B:
0: [ 128 -109 -290 -103   93   94   25   14  -25  136  227  291   30  -62
 -341  160  -82 -273   74   -7 -183  392  -49   98  -74  -53  176  180
  108  -44  172   72   34 -129  -85]
1: [ 390  128  129  -79   24  -71  221  -29   31  -83   71 -100  234 -133
 -101  342  160 -224 -163  154 -449  -70  -24  -93  314  -10  448  -33
  307   14 -144   82   14 -244 -217]
2: [ 228  215  311   72  331 -362  216  -93 -304  -33 -252   33  454 -409
  -82  164   47 -375  -34  -60  -87   96  290 -226  260  -37  198 -342
  351  282  -32 -336  300  -14 -316]
3: [ 174  -73 -105 -101  -97  156  114   52  154   90  181   51   41  111
 -176  167  142    2 -291   53 -415   66 -323   -9  394   64  286  265
  -75 -125 -138  369   41 -135    4]
4: [ 103   34  -30  -15  -51  -88  -99 -129 -178  -33  -89  -81  179 -137
 -129  132 -309 -215    2 -157   19   80   65 -106 -315   34   92 -300
  399  173  321 -142  -98  -40   -6]
5: [ -48 -542  277   47  436  147  -89   71  377 -121  574  151 -359  584
  524 -269   78  111  267  139   96  -16  188   15  -70 -188 -733  128
 -503  -55 -345 -196   75 -112  265]
6: [ 413  -59  114    3  250  -28   52  -77  173 -143  319  -48  148  -68
  -55  306  108 -248  208  182 -229  151   36   81   94 -147  424   -9
  271  -30   48   23  -53 -231  -75]
7: [ 294   83  -92  -93   23   76   35   73 -212 -176   59  -76  435 -375
 -137  245  180 -216 -262  166 -349  289 -328  -53  421   52  499  -37
  285  -25  192  402  177  -24 -309]
8: [  71 -238  309  -19   96   -9  -50   30  119 -296  270 -195 -125  302
  509  -72  -47   19   28  186  -23 -279  221 -159 -173  -67 -502 -241
  -41   79 -167 -242  -41 -139   65]
9: [ 259  142   54 -154 -241  105 -234  -13 -327  -64  124 -252 -105  -39
 -158   57 -145 -150 -209   56 -297 -116   17 -100 -190  182  159 -149
  391  116  155   38  -71 -168 -172]
10: [-122 -234  190   54   50   21 -304  -29  -82  -28  117  -84 -183  280
  213 -295 -251   87   -9 -156  218  -52  110 -125 -261   69 -511 -205
 -137  161   94 -200   40   89  215]
11: [ 102  -76  -89 -148  -67  -21   95  185 -114  -39  241   60  -60    2
  -36   71   61 -159 -190  288 -270   37  114  -50   92   30 -114   40
  -46   -7  -28  -64  193 -123 -235]
12: [ -40  -91   49 -137 -268  126 -150   93 -126   63  148  -94 -329  324
   47 -168 -141   82 -330    9 -191 -241   37 -158 -114  189 -390   -7
 -117   74 -110  -45   20  -90   30]
13: [-121 -332  -24  -24  140    6  -18   87   66 -151  209  110  -15  181
  315 -100 -130  -46   47   63  114   89  105  -87 -200  -95 -550 -114
 -167   38   41 -177   70    2   78]
14: [  15 -260  249   56  197 -136  199    3  311 -119  134    8   46  272
  374   25   44   27   -2   72  -17 -167  149 -145  127 -127 -346 -102
 -199   38 -286 -212   51  -82  137]
15: [ -61  -16  124  -50 -223  -64  -59  -13 -143   48  -98 -128 -105  185
   62  -93 -234   25 -297 -136  -64 -269  111 -245 -150  153 -329 -208
   27  178  -49 -190    0  -34   57]
16: [ 215  138   34  -18   20  -78  148  -43 -137  -76 -173  -68  481 -308
 -118  253   61 -190 -267  -47 -259  117 -213 -161  372   52  413 -160
  305   82   77  197  120  -19 -180]
17: [-195 -296  -92   -5   76  -97   67  118    6 -122   56  126  140   56
  256  -77 -133  -39  -86   53  142  127   69 -133  -69  -58 -509 -177
 -192   65  101 -162  177  104   33]
18: [ 126   46   58    5  106  -23 -244  -96 -330   62   10    1   73 -158
 -238  -36 -201 -222   33 -175   29  231   69  -52 -163   77  111 -178
  274  196  296  -97   89   29  -72]
19: [ -83  -89  171  -88 -223   12 -175  116 -203   73  121 -119 -374  322
   93 -276 -134  110 -327   26  -90 -287  182 -195  -95  207 -523  -83
 -210  141 -136 -208  136  -18   17]
20: [ 116 -114  326  -62    0   75   25   19  125  -39  222 -106 -257  416
  267  -72   67   77 -185   71 -278 -372  102 -178   96   52 -330   19
 -141   38 -437  -87  -12 -219   66]
21: [ 110  193   33 -124 -328  -31 -105  -10 -359  135  -99 -158  -98  -21
 -276   13 -194  -98 -372  -90 -254 -174   69 -185  -87  252   55 -140
  245  182   70  -84   35  -87 -133]
22: [ -80 -175  398  119  375 -276  195   24   38  -43  -34  104  107  130
  358 -152   54  -50  -23  -23  107 -100  338 -247  213  -89 -540 -212
 -263  194 -336 -435  312   41    3]
23: [   8  177  -90    9 -271 -345  247  -51  -82  429 -326  100  103  -86
 -550  181 -170 -111 -383 -227 -175  -47  102 -146  208  174  276  -25
   42  169   17 -202  154    7  -13]
24: [ 334   54  467   40   72  -76 -212 -132  -90 -228  138 -404  -16   67
  192   21  -38  -68   22   60  -95 -264  175 -139  -78   52   87 -334
  323  179   -9 -160  -69 -142  -13]
25: [ 385  123  182  -66 -177   95 -113 -126   27   52  143 -271  -98  130
 -220  183    6  -33 -191  -28 -407 -203 -131  -48  112  141  473   28
  290   27  -73  182 -162 -238   28]
26: [-306 -384   -9   17  -99   18 -110   87  166  240  195  146 -426  555
   75 -325 -211  227 -149 -136  137  -93  104  -67 -132   89 -689  124
 -560   43 -121 -200   98   70  347]
27: [-168 -276 -134  -15   41  -18   86   34  110  -21   25  177  106  133
  154   -4 -192  -50  -59  -89   70  106   -4 -114 -136  -72 -409  -84
 -120   40   43  -99   30   11  131]
28: [ 364   70  -22   42 -107 -154  -53 -159   62  -99   30 -272  310 -231
 -254  389 -137 -181   20   19 -112  106 -100   37  -43    6  682 -232
  490   50  422   89 -166  -67   31]
29: [ 201   42  161   85   75 -208  122 -191  109   34 -126  -80  274  -60
 -115  241 -104 -147  -16 -170  -79  -26   31 -107   79  -28  316 -199
  267  131   30 -107  -58  -77   81]
30: [  -1  109  233   19 -338 -119  -33  -62 -138  -77 -338 -393  229   28
  131   -7 -137  150 -549 -185 -107 -367 -182 -349  204  246  -25 -371
  132  194    0   73   23  100   83]
31: [ 127  211 -108    9 -310 -302   85  -57 -141  417 -190    0   48 -144
 -699  200 -148 -117 -330 -161 -198   43   45  -33  206  221  522   17
  116  133  197  -91  137   26  -32]
32: [ -14  -72  254  -46   88   88  -61   18 -211 -281  -65 -135  185   40
  445 -131  -39  -24 -237  -47  -72 -135  -63 -319   40   53 -424 -313
   97  153 -117   11   90   -3  -74]
33: [ -41 -244  370   78  186 -104   89   17  218  -57  120  -27  -74  359
  392 -145   60  124  -91   15    3 -240  151 -192  195  -39 -479  -88
 -329   81 -374 -214  136  -29  164]
34: [  83 -108  -97 -123   27  219   58  131  -56 -138  142   52  211  -41
   97   49  155  -59 -300  109 -316  164 -341 -104  352   30    3   90
  -33  -71  -66  382  153  -43 -144]
35: [ 222  141  232   98 -204 -279   31 -179   49  -68 -246 -409  341 -102
  -54  247 -116   15 -270 -117  -81 -235  -87 -184  186  116  431 -372
  316  163  151   -1  -72   31  108]
36: [ -68 -262   41   25  -35  141 -359  -77   47   86  219  -48 -282  363
   11 -212 -290  103   37 -215  139   23  -39   -6 -322   78 -287  -30
 -105   68  165  -29 -102   22  323]
37: [ 394  202  308   -5   69 -109    0 -114 -176 -188  -37 -290  290 -223
    2  223   44 -214 -108   35 -261  -98   25 -160  159   42  406 -294
  480  153   26    0    6 -140 -194]
38: [ 225  -90  -13  -64  196   69   85   98  -36 -234  210   20  313 -198
   92  168  210 -185  -90  243 -245  250 -174  -33  340  -71  181  -15
   97  -51   41  243  181  -61 -226]
39: [  88 -251 -185  -69  256   53   18  112   -8 -137  340  221  125  -97
   21   77   21 -244  138  210  -51  409   20   66  -35 -144  -83   45
   -3  -55  185    7  152  -51 -134]
40: [-134 -260 -138   -9   93  -20  104   29   95  -51   16  179  180   67
  143   26 -155  -82  -38  -81   68  169  -43 -103  -87  -88 -317  -97
  -76   38   76  -63   51   25   97]
41: [ -37  -29   15 -134 -138  -60  117  102 -158   26   -7   46  -76  106
   54  -25  -99  -96 -292   50 -198 -169  180 -216  -45   83 -383  -97
  -29  111 -156 -211  123 -105 -133]
42: [ 251  152   79  -99 -204   26 -284  -45 -347   -4   98 -249 -101  -76
 -239   26 -181 -148 -155   10 -188  -53   62  -69 -194  191  209 -181
  369  149  252  -33  -28  -97 -136]
43: [  55  -83 -172 -107 -104  185   85   86   37   73   79   97  136   38
 -138   91  108    9 -378  -16 -335  152 -406  -65  409   92  167  211
 -106  -92  -61  423  113  -28  -25]
44: [ 313   36  -18   36  197 -147   21  -57  -63   23  118   44  273 -297
 -333  251   24 -299  101   58 -111  349   17   77  161  -51  530  -46
  275   50  272    8  125  -38 -142]
45: [  79   98   25   78 -354 -252 -119 -167   24  412 -132 -158 -150  131
 -557   79 -301   52 -226 -295  -29 -127   56  -19  -46  233  363  -48
   70  162  208 -157  -59   36  257]
46: [ 150 -106  387   61  389   16 -150 -116  -51  -19  196   28  -97  171
  152 -140  -42 -131  200 -121   12    8  229  -96  -92  -53 -220 -116
   58  165 -158 -248   58 -117   44]
47: [ 234  194    2 -175  -99  150 -207   -7 -432  327  158   93 -319    9
 -548  -47  -73 -226 -185 -101 -389   80   81  -22  -43  220  203  187
  197  113  -17   -1  108 -198 -229]
48: [  69 -100  187  -56  134  -60  190  172  -58 -187  109  -10  165   -9
  293  -11  240  -51 -283  257 -226  -56   28 -200  426   -5 -249  -73
 -162   34 -260  -11  317  -29 -213]
49: [ 308  -26  -20   80   37  -97   -1 -157  216   24   95 -109  265  -99
 -278  332  -32 -121   49  -55 -115  195 -188   91  154  -33  653  -25
  255  -20  262  176  -99  -55  134]
50: [ -43  -16  -77   -3 -102 -288  283   43   86  444  -66  259 -103  118
 -427   78  -50  -71 -252  -91 -160   -5  201  -65  252   74   13  170
 -261   70 -169 -262  233  -28   29]
51: [ -56 -158   30  -50  143  -24  -36   -2 -143  -92   52  106   26   51
  181  -65 -230 -186   57  -66   69   60  203 -155 -331  -56 -452 -222
   97  156   60 -281   36  -56  -33]
52: [ 256  -16 -151 -126   54  192   26  118 -134 -142  193   33  314 -250
 -116  184  218 -175 -227  187 -379  337 -371   -2  429   25  386  112
  140  -98  106  474  182  -54 -263]
53: [ 397  163  -35 -120 -383   34  -92  -87  -27 -104   96 -392   82  -80
 -237  352 -108 -107 -241  104 -392 -146 -185  -28  -45  143  606 -135
  506    5  239  228 -246 -207  -58]
54: [ -74 -218  215   76   60  -52 -128  -66   79   -5   65  -69  -93  290
  216 -162 -180   83  -35 -154  130 -129   95 -142 -131   28 -392 -173
 -130  131  -36 -193   -1   29  237]
55: [ -85 -180    3    6 -114   42 -210  -68   34  201   87   10 -251  326
 -120 -149 -284   79  -83 -251   58  -32    2  -52 -232  109 -233    4
 -119   93   83  -92  -65    2  281]
56: [ 384  154  158  -54  161   60  -53  -85 -234 -148   48 -116  309 -277
 -110  199   81 -278  -63    9 -303  156 -125  -85  187   21  458 -132
  462   90   88  180   45 -137 -243]
57: [ 144  -28  -50 -163   73    8  102  136 -199  -63  208  132    6  -79
  -26   88   33 -276  -86  223 -275   97  173  -80   -8  -21 -129   -5
  102   42  -53 -117  166 -182 -296]
58: [ 257  190    2  -72  -65   15   39  -38 -272 -122 -166 -137  466 -356
 -143  240   30 -203 -326  -50 -309  123 -286 -169  304  106  463 -182
  426   92  166  295   82  -26 -240]
59: [-110  -81   64   64 -241 -153 -233  -98  -98   43 -120 -221  -43  141
  -16 -105 -397   74 -154 -229  204 -138   79 -159 -323  155 -218 -337
   76  211  302 -219  -67  128  240]
60: [ 183  -89   78 -169    5   20  122  154  -44 -260  286  -66  -35   66
  271  104   83 -167 -116  371 -312 -143  176 -124  -16  -47 -254  -93
   82    6 -162 -112   65 -239 -246]
61: [ 138  -19  292  -85  -14  -16  147   14   28 -168   46 -147    9  188
  333   57   37  -42 -232   96 -292 -358  115 -266   82   19 -265 -167
   80   94 -366 -123  -13 -221  -73]
62: [ 379   92  -33 -171 -226  207 -113  -82  -28  -96  197 -227  -14   23
 -161  280  -88 -153 -135   56 -436  -93 -182  -27 -133   85  424  -15
  466  -23   90  245 -275 -310  -66]
63: [ 493  128 -114 -209 -119  173  -92   19 -145  -79  364 -130  -26 -146
 -331  317   56 -301  -57  268 -513  120  -83   92  -16   54  582  102
  462  -64  164  229  -97 -322 -284]
64: [ 117  166 -124  -80 -215 -229  183   82 -205  303  -68   98   20 -154
 -517  156  -20 -183 -354   31 -293   50  117  -67  258  166  269   70
   34   96   34 -113  254  -40 -211]
65: [ 148   83  602  150  408 -287   14 -142 -197   13 -124  -57  131  -42
  125 -120   21 -160   33 -168   50 -117  370 -252  191    1 -141 -322
   98  319 -237 -439  258    1  -75]
66: [-182 -309  -77  -44  -21   72  -32   34  105   27  136  130 -137  325
  165 -125 -229   39  -68  -96   58   -8   39 -102 -244  -12 -537  -25
 -203   38  -26 -122  -24  -26  196]
67: [   5 -152  106   43    9  -19 -202 -104    2  -78   55 -126   -6  147
  118  -48 -273  -16   34 -147  129  -29   47 -100 -296   22 -197 -250
  116  137  183 -137 -108    2  191]
68: [ 302   18   60 -148  302  185   77  101 -239 -263  209   84  293 -251
  125  138  238 -321  -63  226 -383  244 -101 -102  267  -69  115  -17
  264   -2  -95  214  186 -182 -404]
69: [-201 -288   73  -65 -116  326 -213  107   20   61  174   11 -272  488
  232 -358  -13  297 -397 -138 -109 -117 -313 -165  176  183 -549  161
 -457  -23 -240  274  105   52  233]
70: [  71 -195  214   57  196 -143  220   27  261  -81  113   18  131  154
  249   70  126   -6  -62   92  -90  -72   73 -121  301  -96 -150  -46
 -183   19 -255 -109  135  -55   61]

[ -17  113   75  132   36    3 -133  134   64 -132 -132  -64  212   95
  -13  204  -13  174   22   31 -129 -363  192 -329 -112  -10   19  168
   -8 -133  -50]
37
[-168  146  272  146   22  -67   44  172   89 -218 -138  206  116   21
  420  -79  -55  125 -161  136   57 -411  296   98   -9 -141 -275  -37
 -271   30  300]
17
[-165   86  290  -78  -14   18  122   49  -39 -157 -183  100  169  217
  893 -422 -352  -49  -56  -15  270  192 -131  490  247  -61 -402   -7
   -3  153  274]
59
[-124  217  113  263  -48  -54  -56  -69  178 -235    4   73  179  105
  192  292  -37  252  -18  136 -184 -362  435 -248 -161  161 -209   63
 -294 -267  -29]
8
[ 387 -437 -242  -46 -145   81   60  -77  178  173  353  107  126 -101
  -81  -99  191 -196 -139 -290 -163   30 -477  -93 -129 -428  173  170
   90 -199  109]
46
[-231 -128   82  255   44  -12  134  266  215 -275   28   79  -55 -123
  220   99    5  171  -65  169  224 -269  161   98 -180  -46   13 -111
 -254 -153  123]
27
[ -93 -477  -14  175  162  128  136  321  290 -169  159 -138 -192  -79
   48   98  105   72   12  135  337  170 -138  140 -259   98  186  -51
  -50 -186  -37]
55
[ 203 -638 -494   17  -53  149  270 -183  341  -33  297 -134  139 -301
   63  108  208 -156  281 -379    7 -136 -666 -234 -167 -594  482 -124
   33 -258   29]
5
[ -50  120   22   98  290  213 -162   98  -63 -191 -364  -98  167  191
    8  113   98  217  -77  112 -336 -303  366 -259  -94    9 -124  144
  -83   99  -99]
19
[ 202 -390 -499  -71 -121  150  185 -373  133  -23  154  -40  301 -179
  241  -39   43 -188  178 -439 -154  -44 -630 -171   -7 -594  259  -15
  102 -142   18]
6
[-192 -127   63  186  236  298   11  823  -96 -170 -271 -359  -17  356
   14  -67 -173  229  120   57    2   30  -22  257  -56  132  252  170
  143 -225 -247]
23
[-164   99 -222   -4   55  131  -55 -401  -94 -273 -220   -7  246   -7
  404   37 -189   82  -58  -15  -31  149   -9  -51   23    9 -188   68
   49  117 -157]
53
[-100 -223  -38  -63   47   71  260 -113  169 -212 -106  -74  213  -82
  716 -168 -105 -108  273 -193  252 -121 -378  112  124 -427    1 -216
  -37   77  254]
67
[ -83 -451 -294  -21  233  153  -27  193   40 -189 -146 -182  -48 -342
 -145   74   52  -21  -63   22  446  125 -412 -100 -173 -228  421   45
  342  198 -106]
43
[  28 -451 -434   37   54  166  -83   97    1  -94  105  -72  -77 -273
 -333  101   21  -10 -253   -4  243  387 -414  -35 -258  -44  388  226
  332  -42 -291]
3
[ 116 -648 -273   52  225  212  174  -44  333 -104  159  -62  -87 -289
  -34   94  390  -66    7  -42   83  -51 -269 -132 -271 -340  243 -145
 -106    6   88]
0
[ 224 -245  270   69   53  -30  -71  174  240   93  264  267 -105   -3
  -72  -56  284  -18 -437  184   19  -18  167    9 -236   20 -229  160
 -163  -21  269]
18
[-334  485  458  151  -58 -149 -296  519 -237 -204 -275  121   51  267
  207  -75 -502  277 -426  379  335  153  409  289   24  528 -339  401
  153   -2  -87]
30
[ 480 -447 -222  -42  233  293 -296  -89   22  218  231  138 -133    2
 -641   17  496  -50 -655   97 -408  392   36 -213 -374   81  -69  421
  112   92 -168]
47
[  39  -78  233  177  -71  -90  -35  189  187  -31  242  291  -69   -9
   54   -4   78   82 -411  201   63  -49  240  113 -207  108 -234  143
 -216 -161  189]
10
[-148 -305  -82  212  100  277  117  614   31 -148   -9 -280  -79  224
   43  -34 -144  162  115   -3   72  214 -189  317 -131  135  290  109
   92 -367 -260]
45
[ 261 -100   82    0   87  -78 -293 -175  166   42  115  252   29 -195
 -327  186  350    3 -492  191  -44 -160  237 -459 -285  -24 -163  253
  -17  172  130]
68
[ 271    4   98  215 -184    9 -141  627   26  175  174   65  152  257
 -439   46   69  132 -207 -112 -465 -460  105 -191 -181 -150  194  412
    2 -504  -12]
65
[-116 -589 -276   28   65  148  331  203  283 -209   47 -359   69 -203
  346   24  -85  -90  508 -263  479   22 -738   50  -40 -403  547 -207
  186 -187   -6]
49
[ 156    6   15   72 -115 -118 -221  -52   40   22  160  372   53 -177
 -220   65  123   27 -583  129  -45 -111  176 -172 -217  -54 -161  292
  -27   19  114]
38
[ -60  -45   96  168  230  -49 -213  245  147 -210 -176   23   -2 -218
 -330  337  250  204 -223  277  104 -524  371 -474 -303  -54   97   97
  -60  112   54]
7
[  90 -274 -340   44  316  233  -74 -455  215 -206  -99 -131  124 -186
 -113  364  392   78   36   31 -259 -183  107 -578 -280 -133   52  -38
 -109  114 -148]
63
[ -86 -203  340  173    2  -86  -18  187  267 -103  336  215 -278   20
  202   -1  -22   88 -426  394  454  468  203  364 -251  525 -337  115
 -152 -127   86]
66
[ -26 -228 -258   20  163  225  -35    0   59 -169 -137 -357  161   41
   41  181  -56   67  249 -109   35  118 -287 -239  -97  -11  280  107
  250  -90 -292]
20
[  81  372  342   94  -36  -87 -353 -321   -4  -26   86  367   82  272
  127   84  -14  174 -618  353 -248  224  668  -80 -147  592 -756  391
 -195   18  -22]
60
[ 123  -26 -176 -247  221  246   -8 -491  -97 -101 -383  -17  404   47
  520 -228   58 -135   31 -243 -302 -121 -195 -186  179 -504 -232    4
   62  420  156]
42
[-219  -79  136  184  227   13  -55  552  144 -277 -269 -243   32  -70
  -86  261   16  218  145  171  281 -475  132 -273 -175  -59  299   13
   46  -45  -17]
16
[ -29  111   20  -31  274  230 -166  -16 -158 -148 -393  -56  186  208
  181  -79   -2  110 -170   69 -251  -40  212  -84   13   -7 -236  176
   41  248  -64]
21
